Below is a small trained network, with its code and all its weights. Each question gives an input and a target symbol and asks what happens when units are switched off, that is, made to give their printed mean instead of their output.

import numpy as np


def w(rows, s, z=0):
    codes = np.array(rows[::2]) - 128.0
    scale = np.full(codes.shape[1], s)
    scale[-1] = z or s
    return codes * scale


def norm(h):
    return h / np.sqrt((h * h).mean(-1, keepdims=True) + 1e-5)


def f(y):
    return np.maximum(y, 0)


def softmax(a):
    e = np.exp(a - a.max(-1, keepdims=True))
    return e / e.sum(-1, keepdims=True)


def log_softmax(a):
    a = a - a.max(-1, keepdims=True)
    return a - np.log(np.exp(a).sum(-1, keepdims=True))


def net(x, mask):
    ids = ['ΓΔΠΩαθξτ'.index(c) for c in x.split()]
    T = len(ids)
    res = E[ids] + P[:T]
    q, k, v = (norm(res) @ M[0].T for M in (Q, K, V))
    z = softmax(np.where(np.tri(T) > 0, q @ k.T / 2**0.5, -1e9)) @ v
    res = res + np.where(mask[0], z, O[0][:, -1]) @ O[0][:, :-1]
    y = f(norm(res) @ A[0][:, :-1].T + A[0][:, -1])
    res = res + np.where(mask[1:13], y, B[0][:, -1]) @ B[0][:, :-1]
    return log_softmax(norm(res)[-1] @ U[:, :-1].T + U[:, -1])


Q, K, V, O, A, B = {}, {}, {}, {}, {}, {}
E = w([
[59,145,79,138,109,44,39],'Γ',
[138,152,84,155,166,4,91],'Δ',
[167,224,191,136,108,158,87],'Π',
[58,199,90,49,121,110,125],'Ω',
[97,154,110,117,63,95,36],'α',
[184,162,139,164,135,118,175],'θ',
[167,104,186,65,65,110,157],'ξ',
[138,199,205,159,165,113,203],'τ',
],0.019)
P = w([
[186,87,244,136,120,117,2],'0',
[200,105,169,141,150,65,82],'1',
[222,120,152,154,146,92,115],'2',
[186,136,129,171,100,106,125],'3',
[156,138,112,169,74,124,115],'4',
[139,143,71,182,48,142,133],'5',
[158,164,44,183,82,159,149],'6',
[118,159,37,181,35,173,141],'7',
],0.0078)
Q[0] = w([
[99,106,98,126,177,189,144],'H1',
[136,253,113,240,44,102,96],'H1',
],0.0074)
K[0] = w([
[121,137,94,173,168,103,8],'H1',
[106,117,86,64,80,189,192],'H1',
],0.012)
V[0] = w([
[53,184,125,154,222,173,120],'H1',
[107,109,137,254,168,96,119],'H1',
],0.01)
O[0] = w([
[81,103,231,253,46,36,131,2],'H1',
[126,61,129,246,109,171,104,22],'H1',
],0.014,0.0068)
A[0] = w([
[161,192,104,128,129,18,186,133],'N1',
[152,11,138,48,90,153,180,93],'N2',
[52,198,117,106,134,98,128,87],'N3',
[165,164,122,99,93,119,92,188],'N4',
[76,118,59,200,149,90,100,210],'N5',
[172,129,109,91,130,125,244,193],'N6',
[99,164,165,138,159,98,160,121],'N7',
[103,172,85,81,163,126,97,101],'N8',
[105,120,115,149,51,112,78,157],'N9',
[111,144,224,147,81,227,148,54],'N10',
[83,157,173,199,141,105,137,254],'N11',
[164,88,114,98,167,206,122,163],'N12',
],0.012,0.0037)
B[0] = w([
[130,118,195,139,77,212,63,234],'N1',
[120,104,87,104,250,93,136,151],'N2',
[88,131,177,135,101,77,135,206],'N3',
[114,121,64,180,72,118,124,254],'N4',
[114,139,158,77,170,144,101,184],'N5',
[34,154,133,159,93,194,140,222],'N6',
[143,86,144,116,78,96,129,164],'N7',
[144,113,98,161,84,85,185,250],'N8',
[159,135,109,180,166,157,164,176],'N9',
[130,139,89,101,149,66,99,161],'N10',
[119,154,171,70,137,132,217,188],'N11',
[89,128,81,181,143,161,207,203],'N12',
],0.011,0.0094)
U = w([
[154,81,193,97,187,144,45,157],'Γ',
[66,129,148,146,221,60,76,60],'Δ',
[103,227,189,77,88,102,64,14],'Π',
[138,122,212,65,128,15,190,70],'Ω',
[242,161,104,165,91,33,109,56],'α',
[155,64,109,214,81,157,114,173],'θ',
[148,146,122,2,176,136,163,158],'ξ',
[123,143,188,181,167,108,239,254],'τ',
],0.008,0.0025)

Each question gives the input, a string of symbols that net reads in full, and the target symbol t.
The units are the heads (2 rows each of Q, K, V and O) and the neurons (one row each of A and B). Each row of codes is followed by its name. A weight is (code - 128) times the scale printed after its matrix; where a second scale follows, it is the last column's (O, A, B and U).
mask holds one flag per unit, heads first, then neurons. A switched-off unit (its flag False) gives its mean, the last column of its rows in O or B, instead of its output. The means were averaged over made-up inputs and are rounded, as every weight is.
A unit's drop is (log p(t) with every unit on - log p(t) with that unit switched off) / (log p(t) with every unit on - log p(t) with every unit switched off).
The circuit of an input: a set's keep is (log p(t) with only the set's units on - log p(t) with every unit switched off) / (log p(t) with every unit on - log p(t) with every unit switched off). Starting from the 12 units with the biggest drops (on a tie, the unit counted first), units are removed one at a time, each time the one whose removal leaves the highest keep (on an exact tie, the one counted first), for as long as the keep stays at least 0.8.
units of the circuit, in order: the units of the circuit, biggest drop first
top k neurons: the k neurons with the biggest drops, biggest first
drop when u is switched off: that unit's drop, to one decimal
input Δ α Δ Π τ Δ, target τ: units of the circuit, in order => (H1, N11)
input α α Γ θ Γ, target θ: top neuron => (N9)
input Π ξ Ω Π τ Π Δ τ, target Π: units of the circuit, in order => (H1, N1, N12)
input τ Γ Π Π α, target α: top 3 neurons => (N6, N1, N12)
input Δ α Π, target α: units of the circuit, in order => (H1, N6, N10)
input Π Δ Γ, target Δ: units of the circuit, in order => (H1, N5)
input Π τ τ Π, target τ: top 2 neurons => (N11, N9)
input Δ Γ Ω θ θ Δ, target Π: units of the circuit, in order => (N1, H1)
input α Π α Γ Π Γ, target Δ: top 4 neurons => (N5, N9, N6, N1)
input Γ θ Π, target θ: top 2 neurons => (N12, N11)
input θ α ξ Γ ξ α, target ξ: drop when H1 is switched off => 2.0
input θ Π Δ α, target θ: drop when H1 is switched off => 0.5
input Ω Π ξ α, target ξ: drop when H1 is switched off => 2.3
input Ω Π Π Ω Δ, target Π: units of the circuit, in order => (N1)
